[[-18  10  27   1]
 [-12   6  25  10]] | 10

[[-29 -16  -8   8   0  17]
 [ 32   7  -2  -6  -4   6]
 [ 24   0  -6  -3  -4  13]] | -6

[[ -3 -15 -19 -28 -15 -15]
 [  1 -15   6 -11  -8 -18]
 [ -5  -1 -33   4  15  13]] | -11

[[12 25 30 12 23 17 29]
 [28 14 20 27 17 24 30]] | 23

[[  2  -9  -6   1 -15   3]
 [ 22  -1 -13  21  16  36]] | 1

[[ 20 -20  -4   8   9 -34]
 [ -5 -31 -36 -23  36  23]
 [ 28  10   8   2  20 -25]] | -23

[[ -5  21 -27   7  11]
 [ 32  -9  24  -2  -2]
 [ 25   3  20 -12  -7]] | 24

[[-25 -22  -6 -12  13  31]
 [-28 -16  -8 -14  11  33]
 [-28 -18  -5 -12   7  31]] | -14

[[ -5  25 -31 -33   7]
 [-14  -3 -17 -23 -22]
 [ -9  10   4  -5 -25]] | -17

[[  8 -35   0   4  -3  -7  -2]
 [  2  20   3  -6   0   7   0]] | -3
---
array([[-32,  22, -36, -31],
       [ 12,   0, -19, -19],
       [ 23,  10,  19, -11]]) Answer: 23, 22

array([  6,  33,   4,   0, -20,  -2]) Answer: 33, 6

array([ -7,  -3, -29,  37,  -9]) Answer: 37, -3

array([ -5,  -3, -37, -20,  29,  -7]) Answer: 29, -3

array([19, 30, -4,  6]) Answer: 30, 19

array([-10,  14, -17,  37, -21,   0,  -8]) Answer: 37, 14

array([ 12,  18, -31,  27]) Answer: 27, 18

array([-25,  25,   6,   7, -34, -22, -22]) Answer: 25, 7
---
[-9.950, -17.038, 10.730, -12.530, 5.442] --> 10.730, 5.442
[[0.2, -0.7, 0.0, 1.2], [-0.1, 0.3, -1.6, -0.2]] --> 1.2, 0.3
[0.15, 0.04, -0.08, -0.15, 0.10] --> 0.15, 0.10
[5.94, -19.71, -6.05, 10.88, 1.35, -14.15, 0.60] --> 10.88, 5.94
[-0.99, -17.14, -9.27, 14.91] --> 14.91, -0.99
[[-0.10, 0.12, -0.13, -0.07, 0.06], [0.17, -0.01, -0.08, -0.08, 0.03], [0.13, -0.07, -0.12, -0.10, -0.13]] --> 0.17, 0.13
[-0.1, 0.4, 1.3, -1.0, 0.5] --> 1.3, 0.5
[[12.9, -7.1, -12.3, 0.8, 17.8, 16.3, -2.8], [7.5, 0.7, -6.6, 2.9, 5.8, 6.1, 4.5]] --> 17.8, 16.3
[0.704, 0.876, -0.975, 1.461] --> 1.461, 0.876
---
Input:
[[-125.04  -57.55   20.96   13.58  -31.99   67.70  -62.52]
 [ 221.18  198.99  121.70   26.56  131.15   39.31  234.97]
 [ -82.26  -15.74   -0.13  -18.85  -36.24   47.06  -22.21]]
Output: 39.31

Input:
[[ 0.13  0.00 -0.12 -0.04 -0.11 -0.05 -0.16]
 [ 0.00 -0.05 -0.16 -0.09 -0.01  0.07 -0.09]]
Output: 0.07

Input:
[[ 1.89  0.60 -1.24 -0.95  1.71]
 [-1.24  0.55  2.13 -0.57  1.97]]
Output: -0.57

Input:
[[-0.19  0.01  0.13 -0.20]
 [-0.02 -0.06 -0.02 -0.14]
 [-0.04 -0.21 -0.17 -0.02]]
Output: -0.02

Input:
[[ 0.22  1.61 -1.94 -1.85  1.59 -1.96]
 [-0.14  1.02 -1.74 -1.74  0.49  1.15]]
Output: 0.49

Input:
[[-0.314 -0.132  1.572 -0.418 -1.387]
 [ 0.776 -1.186 -1.561  1.857  0.173]]
Output: 1.857
---
((56, 39, 28, 68, 22), (48, 69, 30, 66, 62), (50, 87, 64, 24, 67)) -> 30
((42, 54, 18, 0), (79, 54, 26, 13)) -> 18
((-675, -348, 363, 528, -914, -179), (0, -535, -85, 390, -623, 86), (498, -374, -622, -306, 106, 93)) -> -85
((3996, 2532, 2859, 6215, 7005, 5225), (8901, 7613, 9242, 3980, 4748, 4758)) -> 2859
((47, 89, 93, 48, 43), (68, 11, 73, 37, 83)) -> 93
((216, 175, 127, 58, 125), (170, 139, 146, 126, 131), (75, 92, 81, 190, 50)) -> 146
((295, -306, -10, 402), (24, -271, -609, 141), (828, 212, 84, -407)) -> -609
